Below is a small trained network, with its code and all its weights. Each question gives an input and a class and asks what happens when units are switched off, that is, made to give their printed mean instead of their output.

import numpy as np


def w(rows, s, z=0):
    codes = np.array(rows[::2]) - 128.0
    scale = np.full(codes.shape[1], s)
    scale[-1] = z or s
    return codes * scale


def f(y):
    return np.maximum(y, 0)


def log_softmax(a):
    a = a - a.max(-1, keepdims=True)
    return a - np.log(np.exp(a).sum(-1, keepdims=True))


def net(x, mask):
    res = np.array(x, float).reshape(1, 5) / 4 @ E
    y = f(res @ A[0][:, :-1].T + A[0][:, -1])
    res = res + np.where(mask, y, B[0][:, -1]) @ B[0][:, :-1]
    return log_softmax(res[-1] @ U[:, :-1].T + U[:, -1])


A, B = {}, {}
E = w([
[181,20,197,29,77,120],'x0',
[159,138,253,208,132,163],'x1',
[179,161,117,20,36,176],'x2',
[74,146,98,87,179,228],'x3',
[254,173,111,140,135,217],'x4',
],0.0082)
A[0] = w([
[83,71,88,32,116,119,166],'neuron 0',
[144,184,142,118,138,241,218],'neuron 1',
[133,139,2,56,83,149,250],'neuron 2',
[151,47,157,143,82,93,138],'neuron 3',
[68,185,83,190,211,109,203],'neuron 4',
[122,116,178,218,127,60,253],'neuron 5',
[143,159,190,114,127,170,156],'neuron 6',
[141,182,57,156,115,160,169],'neuron 7',
[132,115,225,170,100,219,200],'neuron 8',
[161,74,181,118,63,111,212],'neuron 9',
[140,139,180,108,125,203,159],'neuron 10',
[158,190,58,109,134,136,142],'neuron 11',
[178,98,139,149,156,50,143],'neuron 12',
[174,129,139,164,143,143,202],'neuron 13',
[174,81,234,164,68,40,155],'neuron 14',
[72,157,101,228,189,104,145],'neuron 15',
[107,148,147,176,168,121,143],'neuron 16',
[138,129,160,103,184,162,109],'neuron 17',
[87,101,127,57,96,132,146],'neuron 18',
[157,133,145,146,110,101,98],'neuron 19',
[124,189,79,145,123,148,140],'neuron 20',
[130,96,98,59,112,81,212],'neuron 21',
],0.0091,0.0037)
B[0] = w([
[91,73,137,53,66,142,220],'neuron 0',
[146,153,140,177,90,212,214],'neuron 1',
[96,180,79,81,50,173,251],'neuron 2',
[124,160,161,93,174,103,189],'neuron 3',
[83,69,38,186,114,112,223],'neuron 4',
[103,111,124,162,193,58,215],'neuron 5',
[180,136,174,161,129,190,178],'neuron 6',
[113,205,68,181,124,140,181],'neuron 7',
[180,101,210,188,158,185,216],'neuron 8',
[127,177,254,90,182,100,218],'neuron 9',
[185,117,184,140,78,213,188],'neuron 10',
[137,196,54,133,93,121,180],'neuron 11',
[101,148,134,115,162,105,172],'neuron 12',
[151,137,115,179,156,132,176],'neuron 13',
[142,178,183,116,182,30,227],'neuron 14',
[72,69,111,203,145,112,214],'neuron 15',
[105,74,131,176,137,124,171],'neuron 16',
[169,113,146,143,103,158,154],'neuron 17',
[119,89,155,82,81,129,192],'neuron 18',
[137,150,145,128,173,135,150],'neuron 19',
[134,145,90,147,116,151,170],'neuron 20',
[61,114,143,33,77,104,210],'neuron 21',
],0.008,0.011)
U = w([
[50,53,71,221,158,115,255],'0',
[173,149,175,194,125,204,70],'1',
[100,255,38,147,94,159,119],'2',
[105,186,174,129,195,57,80],'3',
[66,98,124,25,80,146,139],'4',
],0.0089,0.00055)

Each question gives the input, the list of numbers given to net, and the class t.
The units are the neurons (one row each of A and B). Each row of codes is followed by its name. A weight is (code - 128) times the scale printed after its matrix; where a second scale follows, it is the last column's (A, B and U).
mask holds one flag per neuron, in row order. A switched-off neuron (its flag False) gives its mean, the last column of its row in B, instead of its output. The means were averaged over made-up inputs and are rounded, as every weight is.
A unit's drop is (log p(t) with every unit on - log p(t) with that unit switched off) / (log p(t) with every unit on - log p(t) with every unit switched off).
The circuit of an input: a set's keep is (log p(t) with only the set's units on - log p(t) with every unit switched off) / (log p(t) with every unit on - log p(t) with every unit switched off). Starting from the 12 units with the biggest drops (on a tie, the unit counted first), units are removed one at a time, each time the one whose removal leaves the highest keep (on an exact tie, the one counted first), for as long as the keep stays at least 0.8.
units of the circuit, in order: the units of the circuit, biggest drop first
top k neurons: the k neurons with the biggest drops, biggest first
drop of u: that unit's drop, to one decimal
input [-1,5,-7,4,4], class 0: units of the circuit, in order -> neuron 4
input [0,-1,8,8,0], class 2: units of the circuit, in order -> neuron 1; neuron 2
input [-4,4,8,7,-2], class 1: units of the circuit, in order -> neuron 10; neuron 1
input [2,1,5,-7,4], class 3: units of the circuit, in order -> neuron 14; neuron 9
input [4,-3,1,5,7], class 2: units of the circuit, in order -> neuron 2; neuron 11
input [4,0,-3,7,1], class 1: top 2 neurons -> neuron 21; neuron 2
input [0,6,-7,-4,3], class 3: top 2 neurons -> neuron 14; neuron 12
input [4,-5,-4,-6,-2], class 3: drop of neuron 14 -> 0.2
input [0,6,-4,-5,3], class 3: drop of neuron 14 -> 0.1
input [3,-8,-7,-2,-7], class 4: drop of neuron 21 -> 0.7
input [-8,4,1,-8,7], class 0: drop of neuron 2 -> 0.2
